[ 60.6 -41.7 -39.7  85.9   8.9  65.7 -14.9  61.5] -> takub
[ 8.2 17.8 18.6  7.3 15.8  9.8 22.5 12.3] -> dapel
[-26.8  42.6  40.5  20.1 -16.9 -15.4   3.0 -23.1] -> ler
find: [ 8.2 17.8 18.7  7.1 16.0  9.8 22.5 12.5]	dapel
find: [-26.9  42.6  40.5  20.2 -16.8 -15.4   2.8 -23.2]	ler

[ 18.3  -1.9 -15.0  -2.9 -12.7  22.9  -0.2  10.4   6.8  12.5   9.0  10.8
 -23.0  39.8 -37.0 -57.0 -30.4  23.3 -46.6  19.4  -1.8  17.2  -2.6] : gapaz
[ -4.3 -11.3 -23.6 -11.1 -18.0  39.8  -0.5   9.8   4.3   1.2  29.9  14.9
 -15.9  25.9 -41.6 -36.6 -13.0  14.0 -42.5  13.9   3.1  10.7  13.5] : lekos
[ 10.0 -11.5 -20.4  -7.9 -20.3  38.3  -3.4  11.2   3.6   5.0  21.1  13.2
 -19.0  16.4 -34.8 -27.5  -6.7  12.7 -36.2   6.0  -0.2   4.7  27.6] : Niliv
[-26.9  19.0 -32.7 -10.1  10.0   8.0  28.3  16.3  24.1  20.4  41.8  23.5
 -34.4  40.8 -21.5 -75.2 -45.9  37.5 -48.8   8.9 -20.0  15.4  22.0] : fige
[ 18.3  -1.9 -15.0  -2.9 -12.7  22.9  -0.2  10.4   6.8  12.5   9.0  10.8
 -23.0   4.8 -15.1 -19.9  -5.9  13.2 -23.1  -5.3  -9.9  -1.3  41.9] : roso
[ -4.3 -11.3 -23.6 -11.1 -18.0  39.8  -0.5   9.8   4.3   1.2  29.9  14.9
 -15.9  36.3 -41.6 -36.6 -13.0  14.0 -42.5  13.9   3.1  10.7  13.5] : Mub
[ 10.0  10.4  -9.4   1.1   2.8  -0.5   8.2   7.7  10.8  16.0   3.1   7.9
 -21.0   1.5   4.6 -17.8 -11.3  14.7  -9.7 -10.1 -16.1  -1.8  35.2] : nozep
[ -4.3 -11.3 -23.6 -11.1 -18.0  39.8  -0.5   9.8   4.3   1.2  29.9  14.9
 -15.9  25.9 -41.6 -36.6 -13.0  14.0 -42.5  13.9   3.1  10.7  12.0] : gup
find: [ 10.0 -11.5 -20.5  -7.9 -20.4  38.3  -3.3  11.2   3.6   5.1  21.1  13.2
 -19.0  16.4 -34.8 -27.5  -6.8  12.7 -36.3   6.0  -0.2   4.7  27.7]	Niliv
find: [ -4.3 -11.4 -23.6 -11.0 -18.0  39.8  -0.4   9.9   4.3   1.2  29.9  14.9
 -15.9  36.3 -41.6 -36.7 -13.0  14.0 -42.6  13.9   3.1  10.7  13.5]	Mub
find: [  9.9  10.2  -9.4   1.1   2.7  -0.6   8.1   7.6  10.9  16.0   3.1   8.0
 -20.9   1.6   4.6 -17.8 -11.3  14.5  -9.7 -10.0 -16.0  -1.8  35.2]	nozep

[-12.3   0.3 -10.1  -9.4 -21.8  10.7 -66.4  28.6] -> sulo
[-4.3 18.5 13.2 -6.8 42.1  7.6 34.1 29.8] -> bila
[ -0.7 -30.8   7.2  -1.6  34.2  -1.4  37.2  57.3] -> fomi
[15.4 37.6  6.0  8.6 25.8  6.3 49.8 10.7] -> nebo
[-16.0 -30.9   1.8 -55.0  22.8   2.9 -44.5  -0.9] -> rimu
[  6.2  -7.5  22.6 -10.3   8.5  -2.6  12.2 -25.1] -> mobef
[ 15.4  37.6   6.0   8.6  25.8   6.3  49.8 -40.8] -> mufar
find: [-4.2 18.6 13.3 -7.0 42.3  7.6 34.2 30.1]	bila
find: [ -0.7 -30.8   7.3  -1.5  34.3  -1.5  37.3  57.2]	fomi
find: [ 15.4  37.7   6.0   8.6  25.7   6.2  49.9 -40.7]	mufar
find: [-15.9 -31.0   1.8 -55.1  22.8   2.9 -44.5  -0.9]	rimu

[ 54.6  31.2 -23.1  -1.3  45.4   0.0   6.3  32.1  43.0 -60.3]  Bag
[ 68.6  50.2 -23.1  13.2  58.7  15.4  25.2  31.9  47.1 -80.1]  teko
[  7.7   8.5 -12.4  -0.5  -1.6 -11.4  -2.8   0.9   6.6  -9.1]  lali
[ 31.8  31.3 -11.3  -1.8  14.8  30.5  44.5   6.6   6.8 -25.8]  zapu
[ 66.1  50.2 -22.7  11.1  48.3  17.8  31.2  37.4  51.8 -71.9]  fezev
[ 40.0  11.1  -8.0   9.0  41.0   6.2   7.1  11.1  27.3 -50.5]  mez
[ 41.7  31.8  -9.8   1.4  28.0  10.1   5.8  19.9  32.6 -49.1]  kup
[ 29.9  10.2 -22.3  -2.0  33.8  -4.7   0.2  15.0  24.7 -45.0]  ruti
[11.1  4.7 -2.8  7.1 13.5 -6.7 -3.1 -1.2  4.7 -7.3]  mizo
find: [ 40.0  11.1  -8.1   8.9  40.9   6.2   7.1  11.2  27.3 -50.5]	mez
find: [ 54.6  31.1 -23.1  -1.3  45.4   0.0   6.3  32.1  43.0 -60.3]	Bag
find: [ 41.8  31.7  -9.7   1.4  27.9  10.2   6.0  19.9  32.7 -49.3]	kup
find: [ 68.7  50.4 -23.1  13.2  58.6  15.3  25.1  32.0  47.0 -80.3]	teko

[ 19.5  13.2 -37.9  29.0 -53.2  31.5   9.5 -12.4 -35.8  20.5   1.2  11.3
  23.9 -36.3 -42.0 -27.2 -50.9  48.8  -6.6   7.7 -12.9  80.4   6.4 -25.6
 -53.7   7.0  -4.2  -6.1 -24.8   6.3 -41.8  23.0  16.6  28.8  13.4  -8.6
 -31.7 -33.5  64.5   6.5 -19.0  -7.6  44.9  69.0 -43.2 -12.1  50.1 -29.2
  -2.9 -33.5  21.2 -21.5 -13.7  17.6  24.4  15.4  -9.8 -25.8]  Lirut
[ 36.7 -50.3 -78.2  24.7 -57.4  -3.7  12.3   1.7 -14.6  11.2  -6.3 -10.9
  47.9 -35.5 -22.3 -62.5 -48.2   6.2   6.1  53.1  50.1  53.7 -55.2  13.3
 -55.3  25.2  -1.3  -4.5  27.9  17.9  -2.2   7.6 -16.3   9.6  19.7   6.0
 -54.6 -22.7   2.0  20.7 -38.8 -44.0  26.3  59.9  -6.6  -3.6   8.3 -71.2
  19.4 -31.7  49.2 -12.2   5.7  -8.1  -9.6   9.5  35.7 -10.8]  fopa
[-19.1  52.8 -23.8  20.6 -40.1  42.8  32.8 -42.4   6.3  27.1  50.2 -31.8
  31.5 -15.6  39.0 -51.6 -32.2  -6.1   2.6 -30.6   4.7  32.9   6.2   3.1
 -18.2 -39.4   1.4 -34.9  -0.3  23.3  -8.7  20.4 -41.6   8.8  32.6  -5.8
 -55.8 -21.0  11.9 -19.7  42.0   4.6  -3.9  59.5 -29.9 -20.0  41.4 -18.9
  -9.0  25.5  32.3 -21.9  17.3  37.3  17.6 -36.8 -37.2   3.3]  Likof
[  5.4  -7.2  30.8  16.9 -65.4  46.6 -22.0  -0.5  -5.1 -28.0  26.1   3.5
  16.7  13.9  41.1  -6.0 -15.7  29.9  62.3 -50.2  13.1  -4.0  13.1  40.0
 -51.9 -34.4  13.2 -14.8 -11.8  74.1 -16.0 -24.0  17.9 -12.7  19.5  -5.4
   3.1 -18.9  10.5   4.5   7.8   1.5  57.3  15.2 -12.1   3.1  -4.2 -28.3
  36.2 -28.8  50.0  -9.6 -19.8 -58.3  11.4  20.4  44.3  25.7]  dabi
[ -0.2  15.9   4.9   4.2 -15.4  36.4 -41.3  -9.4 -27.7 -38.5  23.0 -16.1
 -10.5  -4.8  19.5 -13.2 -22.3  43.5  -7.6  -0.4  -4.8  58.7  32.8  23.3
 -72.0 -68.0  57.5  13.8  10.6  22.4 -14.5   9.5  10.7 -11.6  33.8 -45.0
 -22.6 -62.5  48.2 -24.9 -27.1  -6.1   6.9   9.3 -42.6 -13.4  10.9 -20.4
  36.2   1.6  85.6  -0.2  -9.8   0.1   1.2  71.4  23.5  -8.6]  fep
[-22.2   4.6 -73.2  22.2 -23.5  20.9  10.0  -4.9  18.2   6.6   5.8 -44.0
  -8.6  -3.8  36.2 -55.2 -16.4 -35.4   4.0  17.6  23.7  41.6  -9.3 -10.6
 -64.0 -63.2  38.7  -7.5  38.7   9.6  31.7   4.0 -47.8   4.3  12.2  -4.0
 -57.1 -37.6   7.9  14.1  35.5 -26.7 -31.1   4.3 -31.8 -21.9   3.2 -49.2
  -5.0  30.3  44.7  -4.4  11.9   6.2 -15.4   1.0   8.1  10.0]  motog
[  7.4  24.2  25.9  35.7 -70.7  68.1 -38.4  -1.8  11.4   0.7  47.0  27.6
  25.8   7.9  20.7 -33.6 -22.0  42.2  19.2 -18.5  -8.0  14.3 -34.6   7.9
 -46.9 -78.2  80.8   0.0  32.4  17.1  35.3  29.9   2.3   0.4  -2.1  -6.9
 -25.3 -28.3  22.4  23.0  11.2  -9.1 -24.4   3.5 -31.3  21.2  28.6 -56.9
  12.5   4.7  32.4  -2.7  22.6   7.2 -13.2   0.0  10.4  24.0]  ziko
[ 12.1 -34.9 -66.6 -38.6 -18.0  13.8 -17.4   8.6 -17.1  -5.1  16.1 -27.4
  27.5 -15.7 -12.9 -55.4 -19.4  13.8 -17.2  11.2  81.8  50.2 -45.7  42.2
 -51.7   0.6  33.7   8.0  19.3  29.8  15.1  -3.0 -15.1 -16.8  38.9 -40.6
 -74.6 -56.3 -25.7 -14.5 -42.4 -53.0  -2.7  58.9 -15.5 -11.4  -8.5 -78.4
  36.7   5.1  84.1  -9.8  25.6   2.9   0.7  17.3  22.1  -6.3]  meze
find: [ 36.7 -50.3 -78.2  24.8 -57.5  -3.5  12.4   1.7 -14.6  11.1  -6.2 -10.8
  48.0 -35.4 -22.3 -62.5 -48.2   6.1   5.9  53.0  50.0  53.7 -55.4  13.3
 -55.5  25.2  -1.3  -4.4  28.0  17.9  -2.2   7.7 -16.2   9.6  19.6   6.0
 -54.7 -22.7   1.9  20.7 -38.8 -44.0  26.3  60.0  -6.6  -3.6   8.2 -71.2
  19.4 -31.6  49.2 -12.2   5.6  -8.2  -9.6   9.5  35.7 -10.8]	fopa
find: [ 12.1 -34.9 -66.7 -38.6 -18.0  13.8 -17.4   8.6 -17.0  -5.1  16.1 -27.4
  27.5 -15.7 -12.9 -55.3 -19.5  13.8 -17.2  11.2  81.9  50.2 -45.7  42.2
 -51.7   0.7  33.7   8.0  19.3  29.8  15.1  -3.0 -15.1 -16.8  38.9 -40.7
 -74.6 -56.3 -25.6 -14.5 -42.4 -53.0  -2.7  58.9 -15.6 -11.3  -8.5 -78.5
  36.7   5.1  84.0  -9.8  25.6   3.0   0.8  17.2  22.1  -6.3]	meze
find: [  5.4  -7.2  30.8  16.9 -65.3  46.6 -22.0  -0.5  -5.1 -28.0  26.0   3.5
  16.7  13.9  41.1  -6.0 -15.7  29.9  62.3 -50.2  13.0  -4.0  13.1  40.0
 -51.9 -34.4  13.2 -14.8 -11.8  74.1 -16.0 -24.1  17.9 -12.7  19.5  -5.3
   3.1 -19.0  10.5   4.5   7.9   1.5  57.3  15.2 -12.2   3.2  -4.2 -28.3
  36.2 -28.9  50.0  -9.7 -19.8 -58.3  11.5  20.3  44.3  25.7]	dabi

[-53.1  57.6  29.1  47.9 -38.7 -16.2 -49.2 -17.1 -48.9 -31.2 -17.3] = vubis
[ 35.9 -57.5 -29.8 -51.7  26.9  42.7  55.0  29.3  66.3   8.8   5.1] = mok
[ 35.4   4.0   3.5 -19.0  24.7  48.2  21.9 -23.9  21.6  -2.5  20.0] = Tiz
[ 29.5  12.3  20.2  -1.8  28.8  -1.9 -34.6  -1.7  -6.0   9.2 -10.5] = Vuv
[-12.2 -12.7  22.4  -4.4  -9.0 -16.1  30.8  30.8 -21.6  11.1  -6.5] = gad
find: [ 35.4   3.9   3.4 -19.1  24.7  48.3  21.9 -23.9  21.5  -2.5  20.2]	Tiz
find: [-12.3 -12.7  22.5  -4.5  -8.9 -16.1  30.8  30.6 -21.6  11.1  -6.5]	gad
find: [-53.2  57.5  29.0  47.9 -38.8 -16.1 -49.3 -17.0 -48.9 -31.2 -17.2]	vubis

[ -9.3  10.6 -26.6  -1.1  13.5 -26.3  -6.1   0.4   4.1  -7.7  -6.6  -7.1
 -10.4   0.8]  fut
[ 20.6  57.8 -14.6  -4.4  16.5 -19.4  74.4  23.8  -4.1 -44.7 -24.7  -3.7
 -30.3 -15.8]  Muf
[  9.4   5.9  -5.6  28.9   4.4  25.0   1.2 -12.9  20.4 -16.9   8.5  -7.1
   9.6   0.8]  geda
[ 20.6  57.8 -14.6   2.2  16.5 -16.0  74.4  23.8  -4.1 -40.0 -27.7  -3.7
 -33.7 -12.5]  raseb
[-13.1   5.9 -17.6  -1.1  -7.6  14.7  -6.1  20.4 -17.8   1.6  -3.6 -13.9
  -7.1   7.5]  vof
[ 16.8  57.8 -14.6 -17.8  10.5 -22.8  74.4  27.1  -9.6 -53.9 -18.7  -3.7
 -27.0 -19.1]  biga
[ 54.2  34.2   3.4 -24.4  28.5 -16.0   8.5  30.4  -4.1   6.2   8.5  26.8
  16.2  -2.5]  sogun
[ 20.6  57.8 -14.6  -1.1  19.5 -19.4  74.4  23.8  -4.1 -40.0 -27.7  -3.7
 -33.7 -15.8]  lobid
[  9.4  20.1  -5.6 -11.1  10.5  -5.8  -6.1   7.1  -1.4  -3.1  -0.6   3.0
   2.9   4.1]  dezu
[  1.9  -3.5  21.5  32.2  49.6  11.3  15.9  10.4 -28.7   1.6 -27.7  43.8
  -0.4  44.0]  Zame
[-13.1  10.6 -11.6  -4.4   1.4  -2.3  -6.1  -6.2   1.3  -7.7  -6.6  -7.1
  -7.1   7.5]  suv
[ 20.6  24.8  18.5  -7.8  28.5  11.3   1.2 -19.5  17.7  10.8   8.5  -0.3
 -10.4  -2.5]  pogos
find: [ 54.2  34.2   3.5 -24.4  28.4 -16.0   8.5  30.4  -4.1   6.2   8.5  26.8
  16.3  -2.5]	sogun
find: [  2.0  -3.7  21.3  31.9  49.4  11.3  15.9  10.5 -28.6   1.6 -27.7  44.0
  -0.4  44.2]	Zame
find: [  9.4   5.9  -5.5  29.0   4.4  25.1   1.2 -12.9  20.4 -17.0   8.6  -7.0
   9.7   0.8]	geda
find: [ 20.8  57.7 -14.5  -1.2  19.3 -19.4  74.6  23.7  -4.0 -40.0 -27.6  -3.9
 -33.6 -15.9]	lobid
find: [-13.1  10.6 -11.5  -4.4   1.5  -2.4  -6.1  -6.1   1.3  -7.7  -6.4  -7.1
  -7.1   7.5]	suv
find: [ 20.6  24.8  18.5  -7.7  28.5  11.2   1.2 -19.5  17.8  10.7   8.5  -0.3
 -10.5  -2.5]	pogos
find: [  9.5  20.1  -5.6 -11.3  10.4  -5.8  -6.3   7.1  -1.5  -3.1  -0.7   3.0
   2.7   4.1]	dezu

[-34.5  44.8   0.3  15.3   4.8  17.3   4.1  -5.9  -0.8  31.2  10.6 -23.2
 -39.5 -16.3] -> muge
[  4.2   4.5   9.0 -24.7 -27.6  40.6 -15.3 -15.8 -62.4  31.2 -85.0  -2.1
 -70.5 -16.3] -> Lege
[ 36.6 -11.3   0.3 -38.9 -35.2   3.2 -15.3 -15.8 -31.3 -16.4 -21.5  41.5
  -7.0 -32.9] -> zom
find: [ 36.5 -11.3   0.4 -39.0 -35.2   3.0 -15.3 -16.0 -31.4 -16.2 -21.4  41.4
  -7.0 -33.0]	zom
find: [-34.6  44.8   0.4  15.2   4.8  17.3   4.2  -5.9  -0.7  31.2  10.6 -23.2
 -39.6 -16.3]	muge

[ 15.5  -9.5  28.3  17.8   4.5  15.1  -3.9   4.7 -41.3 -31.0 -15.2] = kono
[  0.6  16.6  -8.5   1.4  14.1 -14.2   0.8  19.2  -1.1  20.9  -0.5] = Vali
[ -2.3 -15.4  -5.8  -7.7 -40.0   9.4  -5.0  -7.3  21.3 -26.1  -3.5] = dun
[-36.5  17.2 -19.6 -36.3  19.3   8.2  18.7 -40.4   3.8  40.6  28.5] = sesu
[-41.3  46.1 -36.3 -21.4  41.4   1.6  -7.9 -86.0  -4.0  45.2  42.5] = mesep
[-31.3  17.5  -3.1 -31.6   7.8  25.0  60.6   4.9  15.2  35.4  29.5] = bov
[-31.3  17.5  -3.1 -31.6   7.8  26.9  28.5  -6.9  12.4  23.1  14.0] = Namu
[-10.7   4.7 -13.2 -13.3 -11.7  16.8  -4.8 -39.2  21.8  -5.2  20.4] = nup
[-10.7   4.7 -13.2 -13.3  20.7  16.8  -4.8 -39.2  21.8  -5.2  20.4] = Tifo
find: [  0.7  16.6  -8.4   1.4  14.0 -14.3   0.8  19.4  -1.1  21.0  -0.5]	Vali
find: [ -2.3 -15.4  -5.9  -7.7 -40.1   9.3  -4.9  -7.3  21.4 -26.0  -3.6]	dun
find: [ 15.5  -9.5  28.3  17.9   4.4  15.1  -3.9   4.7 -41.3 -31.0 -15.1]	kono
find: [-36.5  17.0 -19.6 -36.4  19.4   8.2  18.7 -40.5   3.9  40.6  28.6]	sesu

[-11.1  57.7 -57.4 -45.0 -53.1   6.4] : redi
[ 43.9  64.3 -15.1  27.3  19.3 -13.5] : Tomev
[33.7 20.9 22.9 39.7 30.9 10.2] : Dibo
[ 43.9  64.3 -15.1  27.3  28.7 -13.5] : Disi
[ 15.8 -42.1  38.9  27.4 -16.7  -6.5] : fusal
[-22.3 -35.8  35.3  -3.6 -28.1  13.8] : mopot
[ 11.2  21.3 -16.7  -0.5  -7.0 -20.6] : Tun
[ 43.9  64.3 -15.1  27.3  28.7  11.1] : foru
[  0.7   6.7  -0.1  -3.0 -24.8 -17.3] : motu
[ 11.2  21.3 -10.9  -0.5  -7.0 -20.6] : kamu
find: [ 11.3  21.3 -16.7  -0.5  -7.0 -20.7]	Tun
find: [-22.4 -35.9  35.3  -3.6 -28.1  13.7]	mopot
find: [ 43.9  64.2 -15.1  27.5  28.6  11.0]	foru
find: [ 11.1  21.4 -10.7  -0.4  -7.2 -20.5]	kamu
find: [  0.7   6.7  -0.1  -3.1 -24.8 -17.4]	motu

